Below is a small trained network, with its code and all its weights. Each question gives an input and a class and asks what happens when units are switched off, that is, made to give their printed mean instead of their output.

import numpy as np


def w(rows, s, z=0):
    codes = np.array(rows[::2]) - 128.0
    scale = np.full(codes.shape[1], s)
    scale[-1] = z or s
    return codes * scale


def norm(h):
    return h / np.sqrt((h * h).mean(-1, keepdims=True) + 1e-5)


def f(y):
    return y / 2 * (1 + np.tanh(0.7978845608 * (y + 0.044715 * y**3)))


def log_softmax(a):
    a = a - a.max(-1, keepdims=True)
    return a - np.log(np.exp(a).sum(-1, keepdims=True))


def net(x, mask):
    res = np.array(x, float).reshape(1, 3) / 4 @ E
    u = 0
    for l in range(2):
        y = f(norm(res) @ A[l][:, :-1].T + A[l][:, -1])
        res = res + np.where(mask[u : u + 14], y, B[l][:, -1]) @ B[l][:, :-1]
        u += 14
    return log_softmax(norm(res)[-1] @ U[:, :-1].T + U[:, -1])


A, B = {}, {}
E = w([
[133,72,79,61,165,88],'x0',
[162,245,113,10,165,118],'x1',
[157,227,107,104,2,100],'x2',
],0.0044)
A[0] = w([
[141,84,113,117,49,80,85],'0.n0',
[1,28,88,154,110,185,150],'0.n1',
[200,95,41,117,70,68,32],'0.n2',
[89,149,146,119,192,149,140],'0.n3',
[59,36,229,135,126,110,28],'0.n4',
[170,151,168,230,103,147,168],'0.n5',
[145,87,189,193,168,176,7],'0.n6',
[153,59,127,120,89,122,77],'0.n7',
[122,165,196,121,46,156,174],'0.n8',
[143,163,119,114,107,136,42],'0.n9',
[145,171,182,75,98,85,128],'0.n10',
[66,202,154,100,185,220,213],'0.n11',
[156,197,225,109,156,181,84],'0.n12',
[173,87,106,140,94,124,123],'0.n13',
],0.0063,0.0018)
B[0] = w([
[31,130,180,187,202,88,167],'0.n0',
[193,222,90,126,131,91,252],'0.n1',
[98,136,210,250,219,75,169],'0.n2',
[53,73,176,160,48,78,157],'0.n3',
[212,239,126,77,146,153,194],'0.n4',
[158,115,43,86,1,123,210],'0.n5',
[160,236,187,151,113,184,178],'0.n6',
[103,144,206,179,125,51,145],'0.n7',
[178,36,56,223,117,94,206],'0.n8',
[149,142,112,150,172,172,133],'0.n9',
[179,117,137,165,167,200,183],'0.n10',
[15,62,191,182,134,117,204],'0.n11',
[91,131,211,240,196,156,177],'0.n12',
[73,126,123,132,179,114,146],'0.n13',
],0.0043,0.0038)
A[1] = w([
[57,66,94,54,146,76,94],'1.n0',
[197,136,68,81,207,53,137],'1.n1',
[41,5,107,11,133,109,143],'1.n2',
[139,25,136,120,158,162,213],'1.n3',
[224,78,62,122,86,67,206],'1.n4',
[218,63,130,120,215,107,236],'1.n5',
[145,173,102,253,52,235,118],'1.n6',
[172,133,108,75,118,56,25],'1.n7',
[31,133,240,139,78,194,68],'1.n8',
[188,158,79,82,214,99,151],'1.n9',
[19,90,167,151,158,82,90],'1.n10',
[26,57,23,108,140,90,5],'1.n11',
[149,232,155,166,61,99,197],'1.n12',
[56,92,191,170,120,92,44],'1.n13',
],0.0053,0.0024)
B[1] = w([
[181,238,222,196,145,235,142],'1.n0',
[120,55,61,140,56,122,192],'1.n1',
[232,217,205,99,170,207,161],'1.n2',
[138,234,104,44,70,151,145],'1.n3',
[30,3,59,108,128,73,186],'1.n4',
[135,137,55,69,46,136,192],'1.n5',
[164,195,133,20,147,166,254],'1.n6',
[106,96,46,133,115,140,126],'1.n7',
[106,129,56,143,122,7,143],'1.n8',
[109,72,110,220,24,110,190],'1.n9',
[74,95,159,178,149,63,156],'1.n10',
[108,195,127,129,125,152,124],'1.n11',
[99,81,180,110,206,156,236],'1.n12',
[64,60,159,197,185,123,137],'1.n13',
],0.0047,0.0051)
U = w([
[191,219,195,39,149,254,44],'0',
[134,51,57,102,32,129,254],'1',
[19,78,209,196,164,81,114],'2',
],0.0069,0.00092)

Each question gives the input, the list of numbers given to net, and the class t.
The units are the neurons (one row each of A and B). Each row of codes is followed by its name. A weight is (code - 128) times the scale printed after its matrix; where a second scale follows, it is the last column's (A, B and U).
mask holds one flag per neuron, layer by layer. A switched-off neuron (its flag False) gives its mean, the last column of its row in B, instead of its output. The means were averaged over made-up inputs and are rounded, as every weight is.
A unit's drop is (log p(t) with every unit on - log p(t) with that unit switched off) / (log p(t) with every unit on - log p(t) with every unit switched off).
The circuit of an input: a set's keep is (log p(t) with only the set's units on - log p(t) with every unit switched off) / (log p(t) with every unit on - log p(t) with every unit switched off). Starting from the 12 units with the biggest drops (on a tie, the unit counted first), units are removed one at a time, each time the one whose removal leaves the highest keep (on an exact tie, the one counted first), for as long as the keep stays at least 0.8.
circuit, biggest first: the units of the circuit, biggest drop first
k most important neurons: the k neurons with the biggest drops, biggest first
top k neurons in layer l: the k neurons of layer l with the biggest drops, biggest first
drop of u: that unit's drop, to one decimal
input [-8,-1,1], class 1: circuit, biggest first -> [0.n5]
input [8,4,-7], class 0: circuit, biggest first -> [1.n2, 1.n0]
input [5,1,-7], class 0: top 2 neurons in layer 0 -> [0.n8, 0.n3]
input [7,-2,8], class 2: circuit, biggest first -> [0.n2, 0.n0]
input [6,7,1], class 1: 2 most important neurons -> [1.n1, 1.n9]
input [1,-7,6], class 2: 2 most important neurons -> [0.n0, 0.n2]
input [1,-2,1], class 2: 3 most important neurons -> [0.n0, 0.n7, 0.n2]
input [-2,0,-6], class 0: top 4 neurons in layer 0 -> [0.n6, 0.n4, 0.n1, 0.n0]
input [1,-3,-8], class 1: top 2 neurons in layer 0 -> [0.n1, 0.n12]
input [4,0,-6], class 1: 2 most important neurons -> [0.n1, 0.n4]
input [-4,3,0], class 2: 2 most important neurons -> [0.n11, 0.n12]
input [-2,-2,-8], class 0: drop of 0.n6 -> 0.8
input [8,-6,8], class 2: drop of 1.n0 -> 0.0
input [-8,2,-3], class 2: circuit, biggest first -> [0.n11]
input [5,-3,-7], class 1: drop of 0.n1 -> 0.6
input [-1,4,0], class 2: drop of 0.n11 -> 1.2
